Below are the code and all the weights of a small trained network. Each question names an input and a class and asks about switching units off, where a switched-off unit gives its printed mean instead of its output.

import numpy as np


def w(rows, s, z=0):
    codes = np.array(rows[::2]) - 128.0
    scale = np.full(codes.shape[1], s)
    scale[-1] = z or s
    return codes * scale


def f(y):
    return np.maximum(y, 0)


def log_softmax(a):
    a = a - a.max(-1, keepdims=True)
    return a - np.log(np.exp(a).sum(-1, keepdims=True))


def net(x, mask):
    res = np.array(x, float).reshape(1, 7) / 4 @ E
    y = f(res @ A[0][:, :-1].T + A[0][:, -1])
    res = res + np.where(mask, y, B[0][:, -1]) @ B[0][:, :-1]
    return log_softmax(res[-1] @ U[:, :-1].T + U[:, -1])


A, B = {}, {}
E = w([
[212,73,125,87,93,98,81,140,103,31],'x0',
[97,140,56,136,138,175,104,155,201,115],'x1',
[163,201,137,135,139,57,121,179,9,94],'x2',
[139,173,159,200,119,254,90,73,141,152],'x3',
[145,35,164,151,175,146,227,200,105,154],'x4',
[180,150,166,175,112,111,49,103,77,59],'x5',
[82,177,211,134,151,107,138,89,141,93],'x6',
],0.0056)
A[0] = w([
[83,167,156,142,142,68,128,116,150,133,88],'N0',
[171,86,170,93,123,34,109,116,84,20,193],'N1',
[127,146,129,157,146,166,121,135,127,107,33],'N2',
[128,102,108,154,149,108,136,163,118,128,86],'N3',
[106,138,163,144,142,194,149,131,195,116,179],'N4',
[141,106,146,106,122,117,139,124,141,79,43],'N5',
[82,154,150,149,144,47,133,121,132,141,111],'N6',
[145,135,119,210,145,125,57,162,93,34,140],'N7',
[142,61,87,102,132,102,180,207,101,139,188],'N8',
[109,121,152,149,136,178,143,128,190,127,128],'N9',
[105,117,140,122,139,98,151,137,131,142,254],'N10',
[137,143,162,126,131,154,147,129,82,133,90],'N11',
[75,196,168,114,132,68,153,116,129,134,132],'N12',
[126,133,107,125,128,152,112,108,174,163,124],'N13',
[129,119,100,126,109,148,82,97,163,131,153],'N14',
[126,143,158,122,140,125,129,107,138,136,107],'N15',
[102,146,134,144,129,93,122,121,146,133,66],'N16',
[159,93,190,170,126,163,126,112,28,144,176],'N17',
[141,252,122,118,113,187,70,82,94,101,162],'N18',
[143,114,153,107,118,91,123,123,107,81,194],'N19',
[132,129,123,122,138,133,130,116,136,136,119],'N20',
[146,114,151,114,114,131,164,152,83,104,189],'N21',
[151,112,165,163,127,170,115,115,67,140,119],'N22',
[133,124,123,106,126,116,108,128,139,137,86],'N23',
[106,120,164,132,133,204,152,117,220,134,126],'N24',
[150,118,81,132,107,152,54,65,201,143,166],'N25',
[145,111,118,146,124,146,94,131,105,143,77],'N26',
],0.015,0.0016)
B[0] = w([
[124,128,128,121,121,127,193,128,122,100,169],'N0',
[192,194,123,63,145,126,67,136,145,70,248],'N1',
[158,117,164,134,109,117,102,129,120,125,150],'N2',
[154,110,111,103,110,114,131,109,138,147,156],'N3',
[121,81,133,161,113,138,97,126,183,104,192],'N4',
[144,135,139,152,151,121,83,135,87,120,152],'N5',
[150,139,146,118,129,148,163,134,100,104,175],'N6',
[213,87,139,127,75,132,104,123,49,141,203],'N7',
[137,66,84,65,101,123,200,127,78,167,216],'N8',
[113,92,124,152,124,149,106,133,172,108,182],'N9',
[168,104,129,112,142,124,133,142,106,134,164],'N10',
[134,139,181,144,138,127,138,115,116,119,162],'N11',
[141,136,136,127,130,131,189,117,95,83,188],'N12',
[121,118,110,113,137,120,135,123,182,110,171],'N13',
[135,122,122,97,122,133,144,126,185,101,173],'N14',
[134,93,106,154,128,133,134,146,110,147,147],'N15',
[131,129,122,117,123,133,157,139,126,117,146],'N16',
[136,171,178,164,169,133,196,121,88,99,208],'N17',
[106,188,111,103,62,102,96,136,2,151,226],'N18',
[159,156,132,109,141,121,99,137,132,105,183],'N19',
[123,121,130,127,126,118,128,128,136,121,136],'N20',
[153,164,115,108,171,116,132,135,162,150,178],'N21',
[123,158,147,142,154,129,186,128,107,97,177],'N22',
[123,123,141,122,124,159,137,119,125,128,139],'N23',
[108,75,133,163,117,145,97,121,198,92,208],'N24',
[130,118,98,79,106,140,154,136,237,91,205],'N25',
[128,112,139,107,136,128,143,128,111,109,146],'N26',
],0.029,0.013)
U = w([
[148,156,152,141,204,126,63,136,148,130,98],'0',
[127,176,171,161,221,128,150,117,123,121,59],'1',
[126,108,89,111,133,84,132,138,73,255,40],'2',
[43,99,91,143,130,144,100,120,200,139,27],'3',
[126,85,126,138,127,154,171,118,145,104,253],'4',
[139,145,124,125,112,136,38,132,158,108,48],'5',
[87,167,167,199,123,115,124,104,67,145,87],'6',
[163,169,110,73,122,103,146,142,92,109,225],'7',
],0.008,0.0023)

Each question gives the input, the list of numbers given to net, and the class t.
The units are the neurons (one row each of A and B). Each row of codes is followed by its name. A weight is (code - 128) times the scale printed after its matrix; where a second scale follows, it is the last column's (A, B and U).
mask holds one flag per neuron, in row order. A switched-off neuron (its flag False) gives its mean, the last column of its row in B, instead of its output. The means were averaged over made-up inputs and are rounded, as every weight is.
A unit's drop is (log p(t) with every unit on - log p(t) with that unit switched off) / (log p(t) with every unit on - log p(t) with every unit switched off).
The circuit of an input: a set's keep is (log p(t) with only the set's units on - log p(t) with every unit switched off) / (log p(t) with every unit on - log p(t) with every unit switched off). Starting from the 12 units with the biggest drops (on a tie, the unit counted first), units are removed one at a time, each time the one whose removal leaves the highest keep (on an exact tie, the one counted first), for as long as the keep stays at least 0.8.
units of the circuit, in order: the units of the circuit, biggest drop first
most important unit: the unit with the biggest drop
top k neurons: the k neurons with the biggest drops, biggest first
drop when u is switched off: that unit's drop, to one decimal
input [4,-4,-1,2,3,-7,1], class 4: units of the circuit, in order => N1
input [3,0,-2,4,6,5,7], class 1: top 2 neurons => N17, N22
input [1,-3,-2,7,6,1,1], class 1: units of the circuit, in order => N17, N8
input [2,-6,-7,-3,6,3,8], class 0: top 2 neurons => N18, N1
input [-1,7,-5,0,-6,7,-8], class 5: top 2 neurons => N18, N7
input [-3,3,-6,-8,8,-2,2], class 4: top 3 neurons => N18, N24, N8
input [-8,-6,4,7,5,6,2], class 6: top 2 neurons => N18, N1
input [5,6,0,7,3,-1,0], class 4: top 2 neurons => N1, N7
input [-8,1,-1,6,-4,6,-7], class 5: top 2 neurons => N18, N8
input [-5,3,1,3,2,5,-4], class 6: top 2 neurons => N1, N8
input [-1,0,-8,-7,8,-4,3], class 4: top 3 neurons => N8, N24, N18
input [-4,-7,0,3,-2,-5,2], class 4: top 2 neurons => N1, N18
input [6,5,-3,7,-1,3,-7], class 5: top 3 neurons => N8, N7, N18
input [6,6,-2,6,3,0,-1], class 3: most important unit => N1
input [2,6,1,-2,0,-2,8], class 4: top 2 neurons => N18, N1
input [6,-5,3,8,3,-2,1], class 1: top 2 neurons => N17, N8
input [-3,8,-1,8,-4,7,-1], class 5: drop when N18 is switched off => 0.3
input [-5,-8,-1,6,1,-2,5], class 1: drop when N22 is switched off => 0.1
input [-3,-1,-4,0,1,0,7], class 4: drop when N12 is switched off => 0.2
input [4,-1,6,8,8,1,4], class 1: units of the circuit, in order => N17
